Here is a tiny trained network, its code and every weight. The questions are about switching its units off for an input and a class, where a switched-off unit gives its printed mean instead of its output.

import numpy as np


def w(rows, s, z=0):
    codes = np.array(rows[::2]) - 128.0
    scale = np.full(codes.shape[1], s)
    scale[-1] = z or s
    return codes * scale


def norm(h):
    return h / np.sqrt((h * h).mean(-1, keepdims=True) + 1e-5)


def f(y):
    return np.maximum(y, 0)


def log_softmax(a):
    a = a - a.max(-1, keepdims=True)
    return a - np.log(np.exp(a).sum(-1, keepdims=True))


def net(x, mask):
    res = np.array(x, float).reshape(1, 5) / 4 @ E
    u = 0
    for l in range(4):
        y = f(norm(res) @ A[l][:, :-1].T + A[l][:, -1])
        res = res + np.where(mask[u : u + 4], y, B[l][:, -1]) @ B[l][:, :-1]
        u += 4
    return log_softmax(norm(res)[-1] @ U[:, :-1].T + U[:, -1])


A, B = {}, {}
E = w([
[87,160,108,81,67,75,255,147,176],'x0',
[198,105,147,122,149,79,149,117,180],'x1',
[110,39,99,242,117,183,89,96,165],'x2',
[146,116,92,137,75,141,140,146,68],'x3',
[92,116,244,237,189,91,162,238,106],'x4',
],0.007)
A[0] = w([
[25,147,169,236,80,12,247,208,141,2],'L0N0',
[178,103,117,87,171,253,169,126,69,141],'L0N1',
[109,152,145,122,115,135,121,187,40,109],'L0N2',
[151,168,252,173,146,87,165,154,37,116],'L0N3',
],0.0052,0.0046)
B[0] = w([
[163,103,1,141,204,168,20,120,129,253],'L0N0',
[184,217,153,218,158,153,144,167,235,182],'L0N1',
[145,68,132,36,120,91,88,106,162,184],'L0N2',
[125,98,159,61,70,176,43,141,156,248],'L0N3',
],0.0087,0.0044)
A[1] = w([
[139,63,254,146,114,106,53,186,62,48],'L1N0',
[111,94,198,80,144,96,130,176,112,35],'L1N1',
[203,202,94,90,209,179,91,124,101,253],'L1N2',
[100,89,50,196,153,137,150,91,153,98],'L1N3',
],0.0062,0.0019)
B[1] = w([
[171,172,214,46,126,164,192,113,58,222],'L1N0',
[135,92,91,93,35,173,40,115,162,157],'L1N1',
[163,180,24,177,141,103,88,255,168,253],'L1N2',
[82,48,208,82,28,109,152,52,122,201],'L1N3',
],0.0087,0.006)
A[2] = w([
[125,94,72,193,146,118,65,134,158,47],'L2N0',
[115,111,180,253,120,123,183,74,100,66],'L2N1',
[146,48,188,175,131,131,56,130,81,158],'L2N2',
[104,182,63,69,39,92,218,150,133,250],'L2N3',
],0.0063,0.0017)
B[2] = w([
[177,44,91,193,2,65,126,91,131,206],'L2N0',
[119,231,151,66,190,23,123,228,54,158],'L2N1',
[172,149,197,240,128,225,158,106,66,224],'L2N2',
[38,170,247,158,208,57,168,116,160,253],'L2N3',
],0.0079,0.0056)
A[3] = w([
[105,70,149,175,72,107,137,67,146,102],'L3N0',
[86,95,131,110,117,125,255,57,149,84],'L3N1',
[89,97,62,78,205,91,174,240,101,252],'L3N2',
[162,64,104,225,108,226,145,54,121,179],'L3N3',
],0.0073,0.0024)
B[3] = w([
[120,44,29,46,51,185,121,110,98,208],'L3N0',
[87,133,129,68,125,226,144,170,146,196],'L3N1',
[137,184,54,254,166,87,105,155,112,201],'L3N2',
[69,84,124,136,168,8,199,17,118,253],'L3N3',
],0.0099,0.0062)
U = w([
[198,184,60,157,143,94,64,228,150,220],'0',
[122,54,91,173,85,73,144,51,123,238],'1',
[214,161,206,34,102,238,75,184,107,8],'2',
[147,124,226,162,175,161,173,95,48,66],'3',
[66,228,141,126,150,76,213,133,174,138],'4',
[66,85,115,22,83,247,186,120,157,51],'5',
],0.013,0.0013)

Each question gives the input, the list of numbers given to net, and the class t.
The units are the neurons (one row each of A and B). Each row of codes is followed by its name. A weight is (code - 128) times the scale printed after its matrix; where a second scale follows, it is the last column's (A, B and U).
mask holds one flag per neuron, layer by layer. A switched-off neuron (its flag False) gives its mean, the last column of its row in B, instead of its output. The means were averaged over made-up inputs and are rounded, as every weight is.
A unit's drop is (log p(t) with every unit on - log p(t) with that unit switched off) / (log p(t) with every unit on - log p(t) with every unit switched off).
The circuit of an input: a set's keep is (log p(t) with only the set's units on - log p(t) with every unit switched off) / (log p(t) with every unit on - log p(t) with every unit switched off). Starting from the 12 units with the biggest drops (on a tie, the unit counted first), units are removed one at a time, each time the one whose removal leaves the highest keep (on an exact tie, the one counted first), for as long as the keep stays at least 0.8.
units of the circuit, in order: the units of the circuit, biggest drop first
unit that matters most: the unit with the biggest drop
k most important neurons: the k neurons with the biggest drops, biggest first
top k neurons in layer l: the k neurons of layer l with the biggest drops, biggest first
drop of u: that unit's drop, to one decimal
input [7,-6,8,2,0], class 5: 4 most important neurons -> L1N3; L3N1; L1N2; L3N0
input [1,-8,-2,3,-4], class 4: unit that matters most -> L0N0
input [6,1,8,-3,-8], class 5: units of the circuit, in order -> L3N1; L0N0
input [-6,0,8,7,3], class 3: units of the circuit, in order -> L0N0; L1N0
input [2,0,0,-3,-6], class 4: 2 most important neurons -> L0N0; L2N3
input [4,6,1,-1,8], class 1: 3 most important neurons -> L0N0; L2N0; L3N3
input [5,5,2,-3,-8], class 5: 2 most important neurons -> L3N1; L1N2
input [5,1,-1,0,-8], class 4: 2 most important neurons -> L2N3; L1N3
input [-6,1,0,5,5], class 2: units of the circuit, in order -> L1N0; L0N3
input [0,-1,-5,6,2], class 2: top 2 neurons in layer 0 -> L0N3; L0N2
input [1,5,-5,1,-8], class 4: 3 most important neurons -> L0N0; L2N3; L3N0
input [3,8,-3,2,-3], class 4: 2 most important neurons -> L0N0; L2N3
input [-1,-8,-8,7,3], class 2: 2 most important neurons -> L0N3; L0N2
input [-2,8,7,0,5], class 3: 2 most important neurons -> L2N1; L1N0
input [7,-1,-3,-1,8], class 0: units of the circuit, in order -> L0N0
input [-1,4,0,-3,0], class 0: 4 most important neurons -> L2N2; L1N3; L0N3; L3N3
input [6,-6,0,-3,2], class 0: 3 most important neurons -> L0N0; L1N2; L2N2
input [-4,-5,3,-2,2], class 3: units of the circuit, in order -> L0N0; L1N0
input [8,-6,1,6,7], class 1: top 2 neurons in layer 2 -> L2N0; L2N1
input [0,-1,-4,3,-6], class 0: unit that matters most -> L1N2
input [-4,7,-3,3,5], class 2: drop of L3N2 -> 0.0
